Below are the code and all the weights of a small trained network. Each question names an input and a target symbol and asks about switching units off, where a switched-off unit gives its printed mean instead of its output.

import numpy as np


def w(rows, s, z=0):
    codes = np.array(rows[::2]) - 128.0
    scale = np.full(codes.shape[1], s)
    scale[-1] = z or s
    return codes * scale


def f(y):
    return y / 2 * (1 + np.tanh(0.7978845608 * (y + 0.044715 * y**3)))


def softmax(a):
    e = np.exp(a - a.max(-1, keepdims=True))
    return e / e.sum(-1, keepdims=True)


def log_softmax(a):
    a = a - a.max(-1, keepdims=True)
    return a - np.log(np.exp(a).sum(-1, keepdims=True))


def net(x, mask):
    ids = ['ΞΠΣΦΨαεζηθλμτ'.index(c) for c in x.split()]
    T = len(ids)
    res = E[ids] + P[:T]
    r = res
    for j in range(2):
        rows = slice(3 * j, 3 * j + 3)
        q, k, v = (r @ M[0][rows].T for M in (Q, K, V))
        z = softmax(np.where(np.tri(T) > 0, q @ k.T / 3**0.5, -1e9)) @ v
        o = O[0][rows]
        res = res + np.where(mask[j], z, o[:, -1]) @ o[:, :-1]
    y = f(res @ A[0][:, :-1].T + A[0][:, -1])
    res = res + np.where(mask[2:26], y, B[0][:, -1]) @ B[0][:, :-1]
    return log_softmax(res[-1] @ U[:, :-1].T + U[:, -1])


Q, K, V, O, A, B = {}, {}, {}, {}, {}, {}
E = w([
[165,145,94,125,143,178,106,148,56],'Ξ',
[148,161,135,153,145,189,118,154,133],'Π',
[153,90,224,137,119,91,88,105,102],'Σ',
[19,95,158,22,191,111,185,97,51],'Φ',
[164,89,63,148,73,136,128,49,74],'Ψ',
[144,153,224,175,143,133,118,110,166],'α',
[152,88,141,177,69,107,138,7,135],'ε',
[121,115,72,128,77,213,112,105,114],'ζ',
[162,121,153,184,210,121,116,234,162],'η',
[97,60,173,162,96,168,141,132,200],'θ',
[74,45,140,101,64,196,87,195,133],'λ',
[140,66,26,197,159,139,115,171,126],'μ',
[249,108,149,204,197,38,153,98,77],'τ',
],0.014)
P = w([
[232,130,95,90,177,124,109,84,149],'0',
[104,177,106,170,155,111,173,138,59],'1',
[88,116,195,185,110,159,227,168,58],'2',
[124,92,183,160,124,180,188,171,103],'3',
[178,119,138,138,174,219,56,102,131],'4',
[131,163,97,10,245,159,101,21,237],'5',
],0.012)
Q[0] = w([
[96,154,162,251,40,128,176,190,36],'head 1',
[210,76,132,144,152,221,46,81,139],'head 1',
[99,91,152,151,161,158,188,118,101],'head 1',
[112,118,147,86,203,149,67,97,158],'head 2',
[108,192,131,110,83,63,114,175,130],'head 2',
[126,147,89,7,160,69,134,107,174],'head 2',
],0.012)
K[0] = w([
[212,153,86,154,115,133,10,112,186],'head 1',
[51,191,89,126,171,82,118,95,118],'head 1',
[145,128,101,62,166,101,91,131,158],'head 1',
[83,178,133,194,80,129,161,127,86],'head 2',
[193,98,139,144,93,175,92,113,159],'head 2',
[143,87,163,213,109,163,136,160,86],'head 2',
],0.013)
V[0] = w([
[109,130,209,144,63,104,157,49,219],'head 1',
[148,130,159,30,134,89,96,70,32],'head 1',
[126,142,36,95,40,250,133,139,110],'head 1',
[203,208,170,182,146,178,103,140,124],'head 2',
[172,132,39,191,88,102,184,39,74],'head 2',
[171,39,111,165,110,73,122,224,148],'head 2',
],0.011)
O[0] = w([
[177,73,89,112,75,145,78,140,68,14],'head 1',
[85,120,130,83,175,104,90,54,108,212],'head 1',
[124,246,135,171,81,152,126,43,87,104],'head 1',
[193,160,112,124,90,86,100,186,222,110],'head 2',
[147,72,75,90,79,156,195,53,183,254],'head 2',
[132,93,163,223,143,158,115,122,182,123],'head 2',
],0.014,0.0077)
A[0] = w([
[116,144,133,66,161,189,140,175,128,108],'neuron 1',
[173,167,125,249,145,152,97,172,136,107],'neuron 2',
[49,149,94,153,125,192,141,105,73,172],'neuron 3',
[156,103,106,165,32,136,107,144,133,206],'neuron 4',
[175,164,186,76,177,142,117,205,154,253],'neuron 5',
[192,151,74,141,103,100,162,121,228,207],'neuron 6',
[65,116,150,215,158,203,158,117,72,105],'neuron 7',
[92,195,105,80,55,148,99,92,101,80],'neuron 8',
[90,135,122,65,145,73,119,77,179,28],'neuron 9',
[145,109,166,162,167,193,240,134,85,92],'neuron 10',
[121,110,152,79,222,84,105,72,72,27],'neuron 11',
[222,200,129,143,1,124,139,160,116,146],'neuron 12',
[210,124,130,176,141,63,136,74,89,231],'neuron 13',
[117,174,157,83,115,63,94,189,62,59],'neuron 14',
[181,41,128,135,109,124,49,164,105,219],'neuron 15',
[177,92,141,107,153,65,71,159,92,135],'neuron 16',
[84,138,140,211,74,106,92,170,137,30],'neuron 17',
[99,171,205,164,154,141,48,100,140,47],'neuron 18',
[51,161,209,89,173,163,153,112,144,171],'neuron 19',
[101,39,92,108,121,129,136,159,164,41],'neuron 20',
[173,105,153,119,80,148,120,212,92,209],'neuron 21',
[145,39,157,205,144,145,105,184,123,143],'neuron 22',
[175,140,96,147,83,59,128,180,167,29],'neuron 23',
[189,77,147,200,66,166,114,111,75,101],'neuron 24',
],0.0075,0.0046)
B[0] = w([
[160,158,158,202,102,44,113,96,119,153],'neuron 1',
[180,92,254,89,132,177,123,79,118,177],'neuron 2',
[103,135,165,84,122,135,64,110,183,198],'neuron 3',
[237,93,96,148,156,135,119,144,57,162],'neuron 4',
[81,77,60,160,64,131,107,103,91,155],'neuron 5',
[91,128,180,103,107,66,148,202,50,252],'neuron 6',
[103,126,113,59,167,134,72,214,160,196],'neuron 7',
[157,130,157,208,76,104,82,122,153,160],'neuron 8',
[92,137,127,157,138,118,98,175,50,203],'neuron 9',
[114,56,82,146,129,139,124,94,173,195],'neuron 10',
[126,140,153,181,75,189,198,168,185,240],'neuron 11',
[92,158,33,149,131,225,78,221,103,152],'neuron 12',
[90,83,132,121,94,220,154,152,184,161],'neuron 13',
[237,138,153,131,102,40,149,96,111,141],'neuron 14',
[103,164,88,139,213,79,120,86,150,179],'neuron 15',
[132,179,61,126,108,135,216,66,176,159],'neuron 16',
[191,157,151,85,73,162,168,82,82,138],'neuron 17',
[174,68,109,52,67,136,142,92,154,145],'neuron 18',
[197,100,109,160,134,81,116,139,82,235],'neuron 19',
[162,214,185,91,101,129,95,150,183,186],'neuron 20',
[129,57,87,182,171,118,146,108,87,148],'neuron 21',
[101,162,150,154,119,117,81,47,157,168],'neuron 22',
[89,97,140,145,29,115,77,171,114,145],'neuron 23',
[189,197,227,134,238,144,63,176,132,153],'neuron 24',
],0.0075,0.019)
U = w([
[139,147,146,87,118,80,96,179,193,2],'Ξ',
[179,142,118,202,176,139,95,144,125,56],'Π',
[137,136,119,132,89,141,128,229,114,93],'Σ',
[180,254,176,141,168,47,155,123,106,188],'Φ',
[130,195,93,161,113,170,115,118,165,158],'Ψ',
[224,127,102,74,126,111,152,126,119,156],'α',
[87,70,88,115,67,143,129,70,124,113],'ε',
[133,173,174,91,139,149,59,106,160,71],'ζ',
[134,85,62,182,127,90,114,145,140,116],'η',
[79,78,146,120,159,104,100,153,70,90],'θ',
[113,85,169,154,103,90,58,120,122,23],'λ',
[45,131,66,99,220,139,75,112,175,228],'μ',
[138,123,131,149,152,175,205,170,201,165],'τ',
],0.0057,0.0063)

Each question gives the input, a string of symbols that net reads in full, and the target symbol t.
The units are the heads (3 rows each of Q, K, V and O) and the neurons (one row each of A and B). Each row of codes is followed by its name. A weight is (code - 128) times the scale printed after its matrix; where a second scale follows, it is the last column's (O, A, B and U).
mask holds one flag per unit, heads first, then neurons. A switched-off unit (its flag False) gives its mean, the last column of its rows in O or B, instead of its output. The means were averaged over made-up inputs and are rounded, as every weight is.
A unit's drop is (log p(t) with every unit on - log p(t) with that unit switched off) / (log p(t) with every unit on - log p(t) with every unit switched off).
The circuit of an input: a set's keep is (log p(t) with only the set's units on - log p(t) with every unit switched off) / (log p(t) with every unit on - log p(t) with every unit switched off). Starting from the 12 units with the biggest drops (on a tie, the unit counted first), units are removed one at a time, each time the one whose removal leaves the highest keep (on an exact tie, the one counted first), for as long as the keep stays at least 0.8.
circuit, biggest first: the units of the circuit, biggest drop first
most important unit: the unit with the biggest drop
k most important neurons: the k neurons with the biggest drops, biggest first
which heads matter: for each layer, one digit per head in row order, 1 if its drop is at least 0.15 and else 0, layers parted by /
drop of u: that unit's drop, to one decimal
input Ξ Φ Σ, target Φ: circuit, biggest first	head 1
input μ Ξ μ Σ Π ε, target τ: circuit, biggest first	head 1; head 2
input ε θ μ ζ λ α, target τ: circuit, biggest first	head 1; head 2
input μ θ Φ, target μ: circuit, biggest first	neuron 7; neuron 6; head 2
input τ α α, target Ξ: circuit, biggest first	head 2; head 1; neuron 20
input ε ε ε ζ Π, target α: circuit, biggest first	head 2; head 1; neuron 4
input Π τ λ μ ε, target Ξ: circuit, biggest first	head 1; head 2; neuron 20
input μ μ λ Φ, target μ: circuit, biggest first	neuron 7; head 2; neuron 6
input ζ θ λ μ, target Ψ: circuit, biggest first	head 1; neuron 12
input μ μ μ μ Ψ, target τ: circuit, biggest first	head 1; head 2
input θ μ Ψ ε, target Π: circuit, biggest first	head 1; neuron 24; head 2; neuron 4
input μ Φ μ θ τ, target τ: circuit, biggest first	neuron 11; neuron 13; head 1
input Ψ θ Π, target ε: circuit, biggest first	head 2; head 1
input α τ ζ, target η: circuit, biggest first	head 1; head 2; neuron 21; neuron 15
input λ Φ μ, target μ: most important unit	neuron 7
input Π ε ε, target Σ: which heads matter	01
input Ψ τ ε η, target ε: which heads matter	11
input θ θ α μ, target Π: which heads matter	10
input α Π Π Ψ Ψ, target Σ: 2 most important neurons	neuron 12; neuron 6
input θ Ξ α, target Π: most important neuron	neuron 24
input τ Ψ μ η, target Ξ: 2 most important neurons	neuron 20; neuron 6
input Ψ Φ Π Π θ, target θ: 2 most important neurons	neuron 19; neuron 9
input α μ Ξ, target η: 2 most important neurons	neuron 21; neuron 5
input Ψ ζ λ θ, target ε: drop of head 2	0.5
input μ ε λ, target τ: drop of head 1	0.6
input μ Ξ ε Ξ, target τ: drop of neuron 21	0.0
input Ξ ε Ψ μ, target Φ: drop of neuron 10	0.1
input Π μ τ, target Σ: most important neuron	neuron 12
